Below is a small trained network, with its code and all its weights. Each question gives an input and a class and asks what happens when units are switched off, that is, made to give their printed mean instead of their output.

import numpy as np


def w(rows, s, z=0):
    codes = np.array(rows[::2]) - 128.0
    scale = np.full(codes.shape[1], s)
    scale[-1] = z or s
    return codes * scale


def norm(h):
    return h / np.sqrt((h * h).mean(-1, keepdims=True) + 1e-5)


def f(y):
    return np.maximum(y, 0)


def log_softmax(a):
    a = a - a.max(-1, keepdims=True)
    return a - np.log(np.exp(a).sum(-1, keepdims=True))


def net(x, mask):
    res = np.array(x, float).reshape(1, 3) / 4 @ E
    u = 0
    for l in range(2):
        y = f(norm(res) @ A[l][:, :-1].T + A[l][:, -1])
        res = res + np.where(mask[u : u + 7], y, B[l][:, -1]) @ B[l][:, :-1]
        u += 7
    return log_softmax(norm(res)[-1] @ U[:, :-1].T + U[:, -1])


A, B = {}, {}
E = w([
[12,223,122,101,139,47,166,121,88,133,112],'x0',
[83,99,189,149,243,161,95,180,102,2,99],'x1',
[170,183,217,179,163,63,86,209,193,197,57],'x2',
],0.0021)
A[0] = w([
[131,167,90,128,64,90,193,96,114,164,124,210],'L0N1',
[254,28,193,151,84,207,101,118,177,134,105,8],'L0N2',
[78,207,123,96,156,98,195,158,87,147,77,150],'L0N3',
[162,131,132,159,126,99,131,144,156,173,104,141],'L0N4',
[139,161,170,160,176,103,101,189,138,154,61,127],'L0N5',
[78,79,172,187,206,163,151,149,159,45,93,204],'L0N6',
[182,100,106,135,89,150,152,129,161,176,121,125],'L0N7',
],0.0023,0.0018)
B[0] = w([
[158,126,188,103,187,145,91,145,57,61,124,230],'L0N1',
[127,102,5,185,181,112,74,140,152,183,160,213],'L0N2',
[173,35,60,159,176,138,59,121,142,147,143,208],'L0N3',
[92,127,133,132,69,203,150,71,137,64,173,181],'L0N4',
[65,87,134,117,103,171,167,86,162,94,209,209],'L0N5',
[187,193,146,45,118,152,76,144,38,156,149,252],'L0N6',
[148,116,173,53,165,128,78,156,95,83,143,188],'L0N7',
],0.003,0.0029)
A[1] = w([
[198,172,88,85,16,88,166,96,122,247,135,85],'L1N1',
[155,144,111,110,182,89,54,129,99,165,147,211],'L1N2',
[158,143,192,193,183,114,85,205,174,121,76,137],'L1N3',
[131,198,194,191,108,89,114,178,218,223,87,42],'L1N4',
[31,211,101,130,162,39,145,150,106,150,79,5],'L1N5',
[94,119,93,98,102,198,108,96,92,114,219,231],'L1N6',
[3,199,79,122,153,32,182,108,76,148,118,14],'L1N7',
],0.0035,0.0012)
B[1] = w([
[76,156,186,101,254,167,67,202,21,19,95,201],'L1N1',
[109,168,166,129,102,90,109,130,160,165,140,214],'L1N2',
[98,115,55,95,83,124,198,64,68,117,114,191],'L1N3',
[66,99,88,128,83,122,238,56,138,86,122,178],'L1N4',
[232,58,99,156,113,169,86,126,154,156,156,171],'L1N5',
[98,157,162,170,105,69,186,127,186,167,72,254],'L1N6',
[240,41,95,165,108,216,77,147,192,158,158,192],'L1N7',
],0.004,0.0049)
U = w([
[191,72,82,161,136,158,65,127,160,164,157,165],'0',
[114,167,180,91,168,143,87,147,42,89,110,170],'1',
[83,102,108,128,90,140,246,71,125,100,116,141],'2',
[111,188,178,146,109,59,132,135,193,188,119,146],'3',
[141,169,101,118,117,93,150,168,142,130,130,3],'4',
],0.012,0.0037)

Each question gives the input, the list of numbers given to net, and the class t.
The units are the neurons (one row each of A and B). Each row of codes is followed by its name. A weight is (code - 128) times the scale printed after its matrix; where a second scale follows, it is the last column's (A, B and U).
mask holds one flag per neuron, layer by layer. A switched-off neuron (its flag False) gives its mean, the last column of its row in B, instead of its output. The means were averaged over made-up inputs and are rounded, as every weight is.
A unit's drop is (log p(t) with every unit on - log p(t) with that unit switched off) / (log p(t) with every unit on - log p(t) with every unit switched off).
The circuit of an input: a set's keep is (log p(t) with only the set's units on - log p(t) with every unit switched off) / (log p(t) with every unit on - log p(t) with every unit switched off). Starting from the 12 units with the biggest drops (on a tie, the unit counted first), units are removed one at a time, each time the one whose removal leaves the highest keep (on an exact tie, the one counted first), for as long as the keep stays at least 0.8.
circuit, biggest first: the units of the circuit, biggest drop first
unit that matters most: the unit with the biggest drop
k most important neurons: the k neurons with the biggest drops, biggest first
k most important neurons of layer l: the k neurons of layer l with the biggest drops, biggest first
drop of u: that unit's drop, to one decimal
input [8,-8,-7], class 0: circuit, biggest first : (L1N7 L1N4)
input [-6,-1,8], class 2: circuit, biggest first : (L1N4 L1N3)
input [7,-2,-6], class 0: unit that matters most : L1N7
input [7,7,4], class 0: circuit, biggest first : (L1N5 L1N7 L1N1)
input [-2,7,8], class 2: circuit, biggest first : (L1N3 L1N1)
input [7,-6,7], class 0: circuit, biggest first : (L1N5 L1N7)
input [-5,4,-6], class 2: 2 most important neurons : (L1N7 L1N1)
input [8,6,-6], class 0: 3 most important neurons : (L1N7 L1N1 L1N5)
input [0,3,-2], class 3: 2 most important neurons of layer 1 : (L1N1 L1N6)
input [0,-1,-3], class 3: circuit, biggest first : (L1N6 L1N3)
input [-4,5,7], class 2: 3 most important neurons : (L1N3 L1N1 L0N1)
input [1,2,4], class 2: 3 most important neurons : (L1N3 L1N1 L0N7)
input [2,-3,-1], class 3: 2 most important neurons : (L0N1 L0N6)
input [3,-7,1], class 1: most important neuron of layer 1 : (L1N1)
input [-4,-8,7], class 1: 2 most important neurons : (L1N1 L1N6)
input [2,-4,8], class 2: drop of L1N4 : 0.5
input [3,-8,6], class 1: drop of L1N1 : 1.0
input [1,-8,-6], class 1: drop of L1N1 : 0.9
input [-4,3,8], class 2: drop of L1N3 : 0.1
input [5,0,7], class 2: 2 most important neurons of layer 1 : (L1N4 L1N3)
input [-4,2,-6], class 2: circuit, biggest first : (L1N6)
